Below are the code and all the weights of a small trained network. Each question names an input and a class and asks about switching units off, where a switched-off unit gives its printed mean instead of its output.

import numpy as np


def w(rows, s, z=0):
    codes = np.array(rows[::2]) - 128.0
    scale = np.full(codes.shape[1], s)
    scale[-1] = z or s
    return codes * scale


def norm(h):
    return h / np.sqrt((h * h).mean(-1, keepdims=True) + 1e-5)


def f(y):
    return np.maximum(y, 0)


def log_softmax(a):
    a = a - a.max(-1, keepdims=True)
    return a - np.log(np.exp(a).sum(-1, keepdims=True))


def net(x, mask):
    res = np.array(x, float).reshape(1, 4) / 4 @ E
    u = 0
    for l in range(2):
        y = f(norm(res) @ A[l][:, :-1].T + A[l][:, -1])
        res = res + np.where(mask[u : u + 3], y, B[l][:, -1]) @ B[l][:, :-1]
        u += 3
    return log_softmax(norm(res)[-1] @ U[:, :-1].T + U[:, -1])


A, B = {}, {}
E = w([
[55,101,108,9,93,88,136,231,28,164,162],'x0',
[115,73,71,74,117,193,144,135,139,49,34],'x1',
[147,134,118,108,158,119,125,152,143,178,90],'x2',
[151,240,141,197,135,255,78,146,127,112,69],'x3',
],0.009)
A[0] = w([
[111,232,197,240,130,122,106,124,122,255,184,178],'0.n1',
[82,188,180,111,92,51,57,173,111,236,245,115],'0.n2',
[99,211,124,101,92,206,97,196,20,141,122,2],'0.n3',
],0.0091,0.0076)
B[0] = w([
[123,108,146,156,87,107,36,225,174,152,193,250],'0.n1',
[163,146,186,145,238,96,249,104,79,138,91,241],'0.n2',
[108,91,150,171,140,60,131,108,250,163,89,190],'0.n3',
],0.013)
A[1] = w([
[76,122,179,58,109,151,125,255,2,136,135,52],'1.n1',
[99,213,143,154,125,182,113,188,142,121,63,143],'1.n2',
[102,81,150,149,131,105,148,171,195,128,63,255],'1.n3',
],0.018,0.0011)
B[1] = w([
[100,187,7,132,76,174,119,179,143,148,115,178],'1.n1',
[155,169,139,87,159,162,159,159,59,99,119,179],'1.n2',
[116,82,139,117,98,116,117,47,126,113,129,250],'1.n3',
],0.016,0.02)
U = w([
[168,96,173,199,151,33,128,122,160,150,191,233],'0',
[105,99,106,83,121,144,120,54,127,73,91,245],'1',
[143,207,150,171,136,176,31,209,125,114,184,38],'2',
[198,182,127,119,156,192,156,144,51,54,94,45],'3',
[114,192,86,115,198,86,219,179,62,155,141,37],'4',
[104,122,6,128,57,120,137,147,133,140,123,5],'5',
],0.014,0.002)

Each question gives the input, the list of numbers given to net, and the class t.
The units are the neurons (one row each of A and B). Each row of codes is followed by its name. A weight is (code - 128) times the scale printed after its matrix; where a second scale follows, it is the last column's (A, B and U).
mask holds one flag per neuron, layer by layer. A switched-off neuron (its flag False) gives its mean, the last column of its row in B, instead of its output. The means were averaged over made-up inputs and are rounded, as every weight is.
A unit's drop is (log p(t) with every unit on - log p(t) with that unit switched off) / (log p(t) with every unit on - log p(t) with every unit switched off).
The circuit of an input: a set's keep is (log p(t) with only the set's units on - log p(t) with every unit switched off) / (log p(t) with every unit on - log p(t) with every unit switched off). Starting from all 6 units, units are removed one at a time, each time the one whose removal leaves the highest keep (on an exact tie, the one counted first), for as long as the keep stays at least 0.8.
units of the circuit, in order: the units of the circuit, biggest drop first
top k neurons: the k neurons with the biggest drops, biggest first
top k neurons in layer l: the k neurons of layer l with the biggest drops, biggest first
drop of u: that unit's drop, to one decimal
input [1,-1,6,7], class 0: top 4 neurons => [0.n3, 1.n1, 1.n3, 0.n1]
input [1,0,2,8], class 0: top 2 neurons => [0.n3, 1.n1]
input [1,6,2,-2], class 5: top 3 neurons => [0.n3, 0.n2, 1.n1]
input [6,2,-1,3], class 1: top 2 neurons => [0.n3, 1.n3]
input [1,4,8,6], class 1: top 2 neurons => [0.n3, 1.n3]
input [-1,-8,6,4], class 2: units of the circuit, in order => [0.n1]
input [1,4,1,0], class 5: units of the circuit, in order => [0.n3, 1.n1]
input [2,1,-3,8], class 1: units of the circuit, in order => [0.n3, 1.n3]
input [-5,3,-4,-8], class 1: top 2 neurons => [0.n1, 0.n2]
input [2,-7,6,-8], class 4: top 3 neurons => [0.n3, 0.n2, 1.n3]
input [8,-3,-7,-8], class 4: top 2 neurons => [0.n2, 0.n1]
input [4,1,-2,-4], class 5: top 3 neurons => [1.n1, 0.n3, 1.n2]
input [-4,4,5,1], class 3: top 2 neurons => [0.n3, 1.n2]
input [-5,4,1,-8], class 1: top 2 neurons => [0.n1, 0.n2]
input [6,-1,0,1], class 0: top 2 neurons in layer 0 => [0.n3, 0.n2]
input [8,7,4,7], class 1: units of the circuit, in order => [1.n3]
input [0,2,-3,-7], class 1: top 2 neurons in layer 0 => [0.n1, 0.n2]
input [-5,-2,-6,5], class 2: top 2 neurons in layer 0 => [0.n1, 0.n2]
input [3,5,4,-8], class 5: drop of 0.n3 => 1.3
input [7,6,-1,8], class 1: drop of 1.n1 => 0.0
input [1,7,5,-3], class 5: drop of 1.n1 => 1.1
